Each row has a name. Each question is about the rows just above it. Places in a row count from 0.

(38): [ 11.2 -35.3 -17.5   5.5   6.9  -5.2  12.7  -2.1  -9.6 -11.6  15.3  24.3
  -8.6  15.2   3.7  -0.9 -32.6   7.6  10.3 -29.7   5.5  15.2  11.7   6.7
 -16.6  -8.9  -3.7 -22.9]
(123): [ 90.9  -1.4 -53.7   5.5   6.9  17.2 -49.2 -53.4  42.0 -60.9  51.3  16.5
  62.5  23.9 -40.5  16.1  48.6  23.4  67.9  43.5 -35.8 -18.2  32.3   8.8
 -36.5  -8.9 -12.1  46.2]
(54): [ 90.9  -1.4 -53.7  11.9  10.1  17.2 -49.2 -53.4  42.0 -60.9  51.3  16.5
  62.5  23.9 -40.5  16.1  48.6  23.4  67.9  43.5 -35.8 -18.2  32.3   8.8
 -36.5   3.7 -12.1  46.2]
Does one of the named rows hold [-18.2  32.3   8.8] side by side, in this order?
yes
tags:
[-0.9] -> k56
[-49.2] -> k489
[16.0] -> k765
[-1.0] -> k580
[16.1] -> k64
[-49.1] -> k565
The tag of (123), keyed by place 15:
k64
Number of entries in [ 90.9  -1.4 -53.7  11.9  10.1  17.2 -49.2 -53.4  42.0 -60.9  51.3  16.5
  62.5  23.9 -40.5  16.1  48.6  23.4]:
18
Among the named rows, does one hold [-12.1  46.2] next to each other, in this order?
yes
Number of entries in [90.9]:
1
Among the named rows, does one hold [-53.5  42.0] next to each other, in this order?
no

(7): [-12.0   4.9 -17.9   4.7   7.6  24.6  -0.7  -2.4  36.0 -12.9   5.8 -18.9
 -11.6 -23.3  19.7  17.8 -21.9 -12.7   2.1   1.8  -1.1 -12.7  -1.3 -21.1
 -16.8 -19.6  11.6 -20.0  -3.2  20.0  -1.5 -19.6   3.9  16.2  -4.1  11.0
  31.4   9.0   7.1  -7.8   9.8   9.3  16.8   5.9  -0.9 -13.8  19.3  19.9
   7.2  -6.3 -25.8  22.2  -1.5  -9.2 -12.8]
(81): [-12.0   4.9 -17.9   4.7   7.6  24.6  -0.7  -2.4  36.0 -12.9   5.8 -18.9
 -11.6 -23.3  19.7  17.8 -21.9 -12.7   2.1   1.8  -1.1 -12.7  -1.3 -21.1
 -16.8 -19.6  11.6 -20.0  -3.2  20.0  -1.5 -19.6   3.9  16.2  -4.1  11.0
  31.4   9.0   7.1  -7.8   9.8   9.3  10.3   5.9  -0.9 -13.8  19.3  19.9
   7.2  -6.3 -25.8  22.2  -1.5  -9.2 -12.8]
(39): [  0.4   9.9  -3.3  22.5 -20.1  16.9 -10.1  -5.6   4.9  26.7   1.8  -5.7
  11.7  17.5   1.1  23.5  -2.9  -6.0  33.3   6.2   4.3 -19.9   3.4  11.7
 -18.0 -18.7 -17.9   7.1  -9.4  46.1  -4.1   0.5  13.5  12.7  -4.4  -3.4
 -13.6   3.3  -5.9  10.6  17.4 -10.4  -8.1   6.1  -4.5  33.3  -4.4 -48.4
  37.3 -38.7   9.5   1.6  25.2   6.2 -53.8]
(113): [  0.4   9.9  -3.3  22.5 -20.1  16.9 -10.1  -5.6   4.9  26.7   1.8  -5.7
  11.7  17.5   1.1  23.5  -2.9  -6.0  33.3   6.2   4.3 -19.9   3.4  11.7
 -18.0 -18.7 -17.9   7.1  -9.4  46.1  -4.1   0.5  13.5  12.7  -4.4  -3.4
 -13.6   3.3  -5.9  10.6  17.4 -10.4  -8.1   6.1  -4.5  -1.2   8.1  16.9
 -14.1   1.6  -9.7  -0.8 -18.2 -10.3   0.3]
What comes right after [16.8] in the named rows?
[5.9]
tags:
[-8.1] -> k544
[10.2] -> k770
[-0.6] -> k753
[10.3] -> k383
[-0.7] -> k199
The tag of (81), keyed by place 42:
k383

(106): [ 12.3  21.0 -91.2 -80.7 -53.4 -19.8]
(190): [-31.2 -38.0  46.6  38.5  18.3  -7.1]
(45): [36.8 36.2 49.6 36.8 48.1 12.1]
(78): [-31.8 -38.6  45.2  37.2  17.2  -8.0]
(14): [36.8 36.2 49.6 36.8 16.8 -8.3]
(94): [ 18.9  28.3 -91.2 -80.1 -50.9 -15.2]
(25): [ 36.8  36.2  49.6 -38.5  44.8  40.8]
(187): [-31.2 -37.9  46.1  38.1  18.0  -7.2]
(28): [ 38.1  37.4 -37.9  50.3  46.1  42.1]
(152): [36.7 36.2 49.3 48.5 44.5 40.6]
(127): [-34.6 -41.1  40.0  32.2  12.9 -11.5]
Does one of the named rows hold [ 50.3 -37.9  37.4] side by side, in this order?
no
What comes right after [-38.0] in the named rows?
[46.6]
Count the entries of [ 18.9  28.3 -91.2 -80.1 -50.9 -15.2]:
6
Count the entries of [36.8 36.2 49.6 36.8 48.1 12.1]:
6
The entry that follows [-38.6]:
[45.2]
Number of entries in [36.8 36.2 49.6]:
3

